Below are the code and all the weights of a small trained network. Each question names an input and a class and asks about switching units off, where a switched-off unit gives its printed mean instead of its output.

import numpy as np


def w(rows, s, z=0):
    codes = np.array(rows[::2]) - 128.0
    scale = np.full(codes.shape[1], s)
    scale[-1] = z or s
    return codes * scale


def f(y):
    return np.maximum(y, 0)


def log_softmax(a):
    a = a - a.max(-1, keepdims=True)
    return a - np.log(np.exp(a).sum(-1, keepdims=True))


def net(x, mask):
    res = np.array(x, float).reshape(1, 5) / 4 @ E
    y = f(res @ A[0][:, :-1].T + A[0][:, -1])
    res = res + np.where(mask, y, B[0][:, -1]) @ B[0][:, :-1]
    return log_softmax(res[-1] @ U[:, :-1].T + U[:, -1])


A, B = {}, {}
E = w([
[206,55,187,113,76,181,192,172,158],'x0',
[154,146,126,124,34,61,65,166,93],'x1',
[175,99,124,110,224,213,76,92,155],'x2',
[113,114,163,182,124,105,19,160,181],'x3',
[252,127,51,184,188,44,106,98,138],'x4',
],0.011)
A[0] = w([
[99,103,218,80,178,198,203,83,139,142],'n1',
[37,157,150,157,145,105,70,131,114,164],'n2',
[137,129,176,64,35,175,90,159,117,145],'n3',
[153,80,77,107,186,182,16,90,194,151],'n4',
[107,89,125,142,217,169,105,125,209,168],'n5',
[63,127,186,110,67,205,82,223,178,155],'n6',
[66,214,121,93,124,75,174,81,132,129],'n7',
[72,139,90,142,50,110,207,170,155,240],'n8',
[201,98,148,105,164,149,254,145,126,198],'n9',
[129,118,174,131,196,116,77,123,185,63],'n10',
[163,186,133,104,122,36,108,171,89,84],'n11',
[235,117,112,151,175,144,147,137,149,170],'n12',
[36,172,108,179,147,100,153,151,115,134],'n13',
[212,75,122,130,56,76,227,153,66,253],'n14',
],0.0085,0.0036)
B[0] = w([
[67,196,157,102,85,187,204,38,119,236],'n1',
[123,117,32,175,204,87,92,141,194,209],'n2',
[150,131,125,134,131,71,136,206,64,216],'n3',
[188,175,121,137,111,58,177,81,171,246],'n4',
[174,90,121,139,141,173,160,33,199,222],'n5',
[2,79,87,138,120,61,94,203,71,245],'n6',
[66,103,137,58,104,160,133,167,142,200],'n7',
[93,142,141,118,48,87,196,175,84,229],'n8',
[177,182,126,149,147,193,142,73,189,233],'n9',
[176,138,107,141,95,109,120,138,157,181],'n10',
[112,148,160,108,105,144,174,64,137,197],'n11',
[176,99,38,156,158,82,99,130,165,221],'n12',
[39,56,55,86,146,109,148,156,129,195],'n13',
[231,189,109,141,103,136,175,167,190,254],'n14',
],0.0079,0.012)
U = w([
[154,163,95,98,164,107,87,66,95,17],'0',
[2,82,70,96,148,135,115,160,101,149],'1',
[110,186,165,44,72,146,245,153,90,147],'2',
[221,136,57,195,153,126,131,142,183,230],'3',
[89,87,88,155,137,64,76,227,50,58],'4',
[162,113,157,180,110,70,11,188,127,54],'5',
[118,168,149,120,150,242,160,92,122,2],'6',
],0.0089,0.0037)

Each question gives the input, the list of numbers given to net, and the class t.
The units are the neurons (one row each of A and B). Each row of codes is followed by its name. A weight is (code - 128) times the scale printed after its matrix; where a second scale follows, it is the last column's (A, B and U).
mask holds one flag per neuron, in row order. A switched-off neuron (its flag False) gives its mean, the last column of its row in B, instead of its output. The means were averaged over made-up inputs and are rounded, as every weight is.
A unit's drop is (log p(t) with every unit on - log p(t) with that unit switched off) / (log p(t) with every unit on - log p(t) with every unit switched off).
The circuit of an input: a set's keep is (log p(t) with only the set's units on - log p(t) with every unit switched off) / (log p(t) with every unit on - log p(t) with every unit switched off). Starting from the 12 units with the biggest drops (on a tie, the unit counted first), units are removed one at a time, each time the one whose removal leaves the highest keep (on an exact tie, the one counted first), for as long as the keep stays at least 0.8.
units of the circuit, in order: the units of the circuit, biggest drop first
unit that matters most: the unit with the biggest drop
top k neurons: the k neurons with the biggest drops, biggest first
input [-4,5,-8,5,5], class 4: units of the circuit, in order : [n9]
input [-5,-1,-4,-5,-1], class 1: units of the circuit, in order : [n13 n4]
input [-4,6,5,-2,-4], class 4: units of the circuit, in order : [n1 n9]
input [-5,6,0,3,-6], class 4: units of the circuit, in order : [n1 n3]
input [2,4,8,-8,-4], class 6: top 2 neurons : [n8 n9]
input [-4,-2,-2,-2,3], class 1: units of the circuit, in order : [n14 n4]
input [3,7,7,1,-3], class 4: units of the circuit, in order : [n6 n3]
input [-5,2,-3,7,-7], class 4: units of the circuit, in order : [n1 n3]
input [3,-4,7,-6,-7], class 6: top 3 neurons : [n9 n8 n5]
input [8,-5,3,-6,1], class 6: units of the circuit, in order : [n1 n9]
input [1,-3,2,0,-8], class 1: top 4 neurons : [n6 n14 n4 n11]
input [-3,4,-5,8,1], class 4: top 3 neurons : [n1 n5 n9]
input [-6,5,-1,-2,-8], class 1: top 2 neurons : [n7 n13]
input [3,0,5,-3,-1], class 6: unit that matters most : n1
input [1,-4,-7,7,-5], class 1: top 2 neurons : [n13 n14]
input [-7,-1,7,7,-6], class 3: top 2 neurons : [n4 n5]
input [-6,8,-5,-3,4], class 2: top 2 neurons : [n11 n6]
input [2,-5,-1,7,-1], class 1: top 3 neurons : [n14 n6 n9]
input [4,-8,8,-7,3], class 6: top 2 neurons : [n1 n2]
input [3,0,0,4,-8], class 1: units of the circuit, in order : [n6]
